0.04	-0.03	0.20	-0.04	-0.08	0.23	-0.18	-0.10	-0.01	0.01	0.01	0.09	0.08	0.09
Read off the entry just left of 0.20.
A: -0.03
The entry just right of -0.18 -> -0.10
Read off the entry just left of 0.08.
A: 0.09

Questions about the grid below. Counting starts at 1.
1) The entry in the bottom-right corner?
2) The entry in row 3 and column 1?
3) The entry in row 1 and column 3?
4) The top entry of the column that holds the largest entry?
5) The entry in row 2 and column 1?
6) The entry at row 1, column 1?
7) The entry in the bottom-left corner?
8) The entry directly below the smallest entry?
[[ -9  -1   2   2   0   1   2]
 [  8   0   5  -1   1  -4 -14]
 [ -2  -3   8   3   1   1  13]
 [ -6   2  -2   0   1  -2   5]
 [ -2  -4   2   0   0   3 -27]
 [ -3   6  -4   3   0  -1  -1]
 [ -4   1  -3   0   0   3 -23]
 [  6  -1   2  -2   0  -1   3]
 [-11   2   1  -1  -1  -3 -11]
 [  5   2  -4  -2  -2  -5  31]
 [ -4  -1   1   1   0   7   7]
 [  5  -9  -4  -2   0   1  24]
 [ -7   4  -5   0   1   0   1]
 [-10  -1   0   1   1   1 -12]]
1) -12
2) -2
3) 2
4) 2
5) 8
6) -9
7) -10
8) -1

A = [[19, -4, 3, 10, 20, -14, 26, 9, 1, 24], [18, -3, -19, 16, 11, 6, -2, 10, 23, -2], [-14, 17, 7, -1, -10, 30, -10, -13, 5, -12], [23, -10, -4, 11, 18, 3, 6, 11, 9, 5], [11, -3, 11, 2, 12, 8, 8, 1, -2, 6], [2, 8, -1, 7, 4, 8, 6, -2, 9, 4], [-1, 7, 15, -1, 3, 12, 8, -7, -5, 6], [16, 2, -12, 17, 16, -16, 22, 9, 14, 22], [12, 0, -9, 11, 8, 11, -3, 5, 16, -3], [2, 5, 2, 4, 2, 18, -4, -3, 8, -5], [-15, 23, 1, 5, -8, 12, 5, -12, 9, 3]]
The entry just right of the smallest entry -> 16
The entry just left of 20 -> 10
The second largest entry is 26
The entry just left of the smallest entry -> -3
Read off the 3rd largest entry.
A: 24
Read off the first entry in reading order.
A: 19
Read off the second entry in reading order.
A: -4
The 2nd smallest entry is -16
The smallest entry is -19

[-667  336 -472  294  174   29  629 -308  -46 -665 -235]
Find the last entry.
A: -235
The entry just left of -46: -308
The second entry from the left is 336
The median of all entries -> -46

[[18, 13, 11, 17, 17, 12, 6, 22, 27, 20, 12],
 [21, 17, 4, 3, 6, 3, 8, 16, 26, 16, 8],
 [-8, -8, -16, -8, -1, -8, -5, -4, -8, -12, -3],
 [-18, -16, -8, -10, -14, -10, -15, -15, -18, -6, -11]]
Find the third entry in reading order.
11
The entry just right of the largest entry is 20
Find the top-left entry.
18
The entry directly below the largest entry is 26
Find the entry just left of 27.
22
The entry in the bottom-right corner is -11
Find the bottom-left entry.
-18
The first entry on the diagonal from the top-right corner is 12
The entry directly below 18 -> 21
The third entry on the main diagonal -> -16
Find the third-last entry, reading row by row.
-18
Find the largest entry in the first row.
27
The entry directly above -4: 16
Find the 2nd entry on the main diagonal.
17
The entry just right of 11 is 17
The entry just left of 22 is 6
Find the entry just left of -5.
-8
Find the 4th-last entry, reading row by row.
-15

Questions about the table below. Counting starts at 1.
1) Read off the entry in the top-right corner.
2) Read off the entry in row 1 and column 1.
3) Read off the entry just left of the centre entry.
4) Read off the entry in row 1 and column 3.
5) Read off the entry at row 1, column 2.
6) Read off the entry in row 3 and column 1.
[[-1, -2, 8, 10, 1, 7, 5, 7, 6, 9, 1],
 [-4, -7, 15, 19, -21, 25, 12, 8, 25, 28, -23],
 [9, -8, 9, 1, 7, 1, -1, 14, 0, 2, 8],
 [9, 4, 5, 3, 0, 13, -3, 2, 11, 12, 0],
 [16, 4, 1, -7, 16, -1, -10, 5, -2, -3, 17],
 [10, 9, -3, -6, 27, -10, -10, 2, -12, -13, 29],
 [-9, 10, 2, 14, 5, 7, 5, -4, 5, 7, 4],
 [20, -2, 5, -8, 11, 2, -10, 10, 0, 0, 13],
 [17, -5, 3, -13, 31, -19, -11, 16, -20, -20, 33],
 [23, -6, 6, -11, 15, -3, -11, 14, -4, -4, 17],
 [15, 0, 4, -4, 9, 4, -7, 7, 2, 2, 10],
 [17, -12, 7, -10, 23, -14, -7, 20, -15, -13, 25],
 [-5, 4, 3, 9, 12, -1, 3, 3, -2, 0, 12],
 [19, -9, 8, -7, 10, 0, -7, 16, -1, 0, 11],
 [15, -2, 4, -6, 15, -3, -8, 10, -4, -4, 17]]
1) 1
2) -1
3) 11
4) 8
5) -2
6) 9

[[-23, -27, -6, -2, 12], [-5, -15, 7, 1, 3], [-14, -27, -16, -10, 9], [-31, -32, -36, 3, -3], [-1, -9, -17, 39, 5]]
The entry just right of 1: 3
The median entry: -6
Report the 3rd smallest entry.
-31
The entry just right of the smallest entry is 3
The entry at the centre -> -16
The entry just right of the largest entry: 5
Report the entry just right of -14.
-27
The entry just left of the smallest entry is -32
Report the minimum.
-36

B =
 10  -18   10   15   -9   -6    7   11  -17   13   14   -1   11   -4   -8
 -9   -1   -2   -1   25   -1  -15   -3  -42   -5   -3  -20   -4   -4  -28
  1    0   -4   -6  -32   -1    7   -3   35   -1   -2   13   -3    0   21
 10  -19   10   15  -10   -9   10   10  -17   13   14    4   11   -6   -7
 -5   -6   -1    1   26   -4  -10   -1  -33   -3   -1  -16   -1   -6  -23
Counting starts at 1.
The entry just left of -8 -> -4
Which number is the entry in row 1 and column 2?
Answer: -18
The bottom entry of the column that holds the largest entry is -33
The entry in the top-right corner: -8
The entry just left of the largest entry -> -3
The bottom-right entry is -23
Which number is the entry at row 1, column 3?
Answer: 10
The entry directly below the largest entry -> -17
The bottom-left entry is -5
The entry directly above the largest entry -> -42
Which number is the entry directly above the smallest entry?
Answer: -17
The entry directly below the centre entry -> 10
Which number is the largest entry?
Answer: 35
Which number is the entry at row 1, column 1?
Answer: 10
Which number is the entry at row 2, column 1?
Answer: -9
The entry at row 3, column 1 is 1
The entry just left of -42 is -3
The entry just right of the smallest entry: -5
Which number is the entry directly above -16?
Answer: 4
Which number is the entry just right of the largest entry?
Answer: -1

Read these off the matrix that follows.
1) The entry just right of -7?
2) The bottom entry of the column that holds the smallest entry?
3) The top-left entry?
4) The entry in the top-right corner?
5) The entry directly below the largest entry?
[[-36  36   3 -35  -9]
 [  7  -7 -11   7  13]]
1) -11
2) 7
3) -36
4) -9
5) -7
